Below is a small trained network, with its code and all its weights. Each question gives an input and a target symbol and asks what happens when units are switched off, that is, made to give their printed mean instead of their output.

import numpy as np


def w(rows, s, z=0):
    codes = np.array(rows[::2]) - 128.0
    scale = np.full(codes.shape[1], s)
    scale[-1] = z or s
    return codes * scale


def f(y):
    return np.maximum(y, 0)


def softmax(a):
    e = np.exp(a - a.max(-1, keepdims=True))
    return e / e.sum(-1, keepdims=True)


def log_softmax(a):
    a = a - a.max(-1, keepdims=True)
    return a - np.log(np.exp(a).sum(-1, keepdims=True))


def net(x, mask):
    ids = ['βγδεθλμξπστφψω'.index(c) for c in x.split()]
    T = len(ids)
    res = E[ids] + P[:T]
    r = res
    for j in range(2):
        rows = slice(2 * j, 2 * j + 2)
        q, k, v = (r @ M[0][rows].T for M in (Q, K, V))
        z = softmax(np.where(np.tri(T) > 0, q @ k.T / 2**0.5, -1e9)) @ v
        o = O[0][rows]
        res = res + np.where(mask[j], z, o[:, -1]) @ o[:, :-1]
    y = f(res @ A[0][:, :-1].T + A[0][:, -1])
    res = res + np.where(mask[2:14], y, B[0][:, -1]) @ B[0][:, :-1]
    return log_softmax(res[-1] @ U[:, :-1].T + U[:, -1])


Q, K, V, O, A, B = {}, {}, {}, {}, {}, {}
E = w([
[130,107,130],'β',
[137,198,55],'γ',
[136,46,149],'δ',
[131,117,113],'ε',
[2,141,41],'θ',
[128,235,91],'λ',
[171,95,81],'μ',
[110,135,140],'ξ',
[136,143,87],'π',
[154,139,127],'σ',
[139,167,91],'τ',
[176,160,55],'φ',
[139,166,84],'ψ',
[148,50,110],'ω',
],0.011)
P = w([
[91,96,199],'0',
[173,157,3],'1',
[167,125,9],'2',
[161,138,12],'3',
[159,119,14],'4',
[157,117,12],'5',
[161,122,8],'6',
[155,110,14],'7',
[162,79,19],'8',
[160,81,17],'9',
],0.0062)
Q[0] = w([
[133,114,200],'h1',
[133,93,39],'h1',
[157,78,4],'h2',
[105,122,205],'h2',
],0.027)
K[0] = w([
[199,118,148],'h1',
[58,105,164],'h1',
[114,172,251],'h2',
[122,139,37],'h2',
],0.022)
V[0] = w([
[205,145,141],'h1',
[174,96,194],'h1',
[115,75,251],'h2',
[80,219,186],'h2',
],0.026)
O[0] = w([
[178,120,8,32],'h1',
[113,212,94,30],'h1',
[38,222,239,254],'h2',
[242,185,224,15],'h2',
],0.016,0.0036)
A[0] = w([
[135,49,130,47],'n1',
[17,93,137,66],'n2',
[196,191,166,165],'n3',
[142,88,2,157],'n4',
[225,88,188,114],'n5',
[93,178,171,109],'n6',
[85,131,176,6],'n7',
[182,124,205,186],'n8',
[110,132,89,137],'n9',
[182,65,102,192],'n10',
[79,124,22,161],'n11',
[167,67,165,140],'n12',
],0.0084,0.0024)
B[0] = w([
[63,186,131,171],'n1',
[197,109,77,250],'n2',
[90,49,213,176],'n3',
[176,215,238,220],'n4',
[172,139,32,217],'n5',
[105,148,70,191],'n6',
[146,173,85,181],'n7',
[65,73,77,193],'n8',
[125,83,136,164],'n9',
[126,174,193,193],'n10',
[120,3,184,225],'n11',
[111,192,99,188],'n12',
],0.012,0.02)
U = w([
[184,148,118,204],'β',
[253,103,62,48],'γ',
[137,173,93,124],'δ',
[157,161,178,179],'ε',
[107,83,54,138],'θ',
[137,44,159,175],'λ',
[122,146,144,157],'μ',
[158,132,121,3],'ξ',
[174,136,116,142],'π',
[215,176,110,80],'σ',
[158,139,127,142],'τ',
[73,136,168,31],'φ',
[138,145,134,131],'ψ',
[124,164,136,170],'ω',
],0.0056,0.003)

Each question gives the input, a string of symbols that net reads in full, and the target symbol t.
The units are the heads (2 rows each of Q, K, V and O) and the neurons (one row each of A and B). Each row of codes is followed by its name. A weight is (code - 128) times the scale printed after its matrix; where a second scale follows, it is the last column's (O, A, B and U).
mask holds one flag per unit, heads first, then neurons. A switched-off unit (its flag False) gives its mean, the last column of its rows in O or B, instead of its output. The means were averaged over made-up inputs and are rounded, as every weight is.
A unit's drop is (log p(t) with every unit on - log p(t) with that unit switched off) / (log p(t) with every unit on - log p(t) with every unit switched off).
The circuit of an input: a set's keep is (log p(t) with only the set's units on - log p(t) with every unit switched off) / (log p(t) with every unit on - log p(t) with every unit switched off). Starting from the 12 units with the biggest drops (on a tie, the unit counted first), units are removed one at a time, each time the one whose removal leaves the highest keep (on an exact tie, the one counted first), for as long as the keep stays at least 0.8.
circuit, biggest first: the units of the circuit, biggest drop first
unit that matters most: the unit with the biggest drop
top k neurons: the k neurons with the biggest drops, biggest first
which heads matter: for each layer, one digit per head in row order, 1 if its drop is at least 0.15 and else 0, layers parted by /
drop of u: that unit's drop, to one decimal
input μ λ ε ξ ξ, target λ: circuit, biggest first -> [h2, n11, n5]
input φ π μ σ, target ε: unit that matters most -> n4
input λ ω ω μ μ μ γ ω β, target γ: which heads matter -> 01
input μ θ λ ψ δ μ γ, target θ: which heads matter -> 10
input θ β μ μ λ, target θ: which heads matter -> 10
input μ λ μ μ γ λ, target λ: circuit, biggest first -> [h2, n11, n5, h1]
input γ ψ ω, target σ: which heads matter -> 01
input μ δ π, target λ: top 2 neurons -> [n11, n5]
input φ ξ μ λ, target ε: top 2 neurons -> [n4, n10]
input μ λ φ ω ψ ξ ψ θ, target θ: which heads matter -> 10
input ω ψ μ μ λ μ φ δ γ λ, target θ: which heads matter -> 01
input μ μ ω δ ψ, target λ: which heads matter -> 01
input ω μ θ ω μ ω μ μ σ, target θ: which heads matter -> 00
input λ σ σ φ μ δ μ φ, target γ: circuit, biggest first -> [h2]
input φ μ φ, target ε: drop of n9 -> 0.0
input μ φ μ μ μ φ, target λ: drop of h2 -> 0.7
input ω λ ω φ δ γ, target θ: drop of n4 -> 0.4
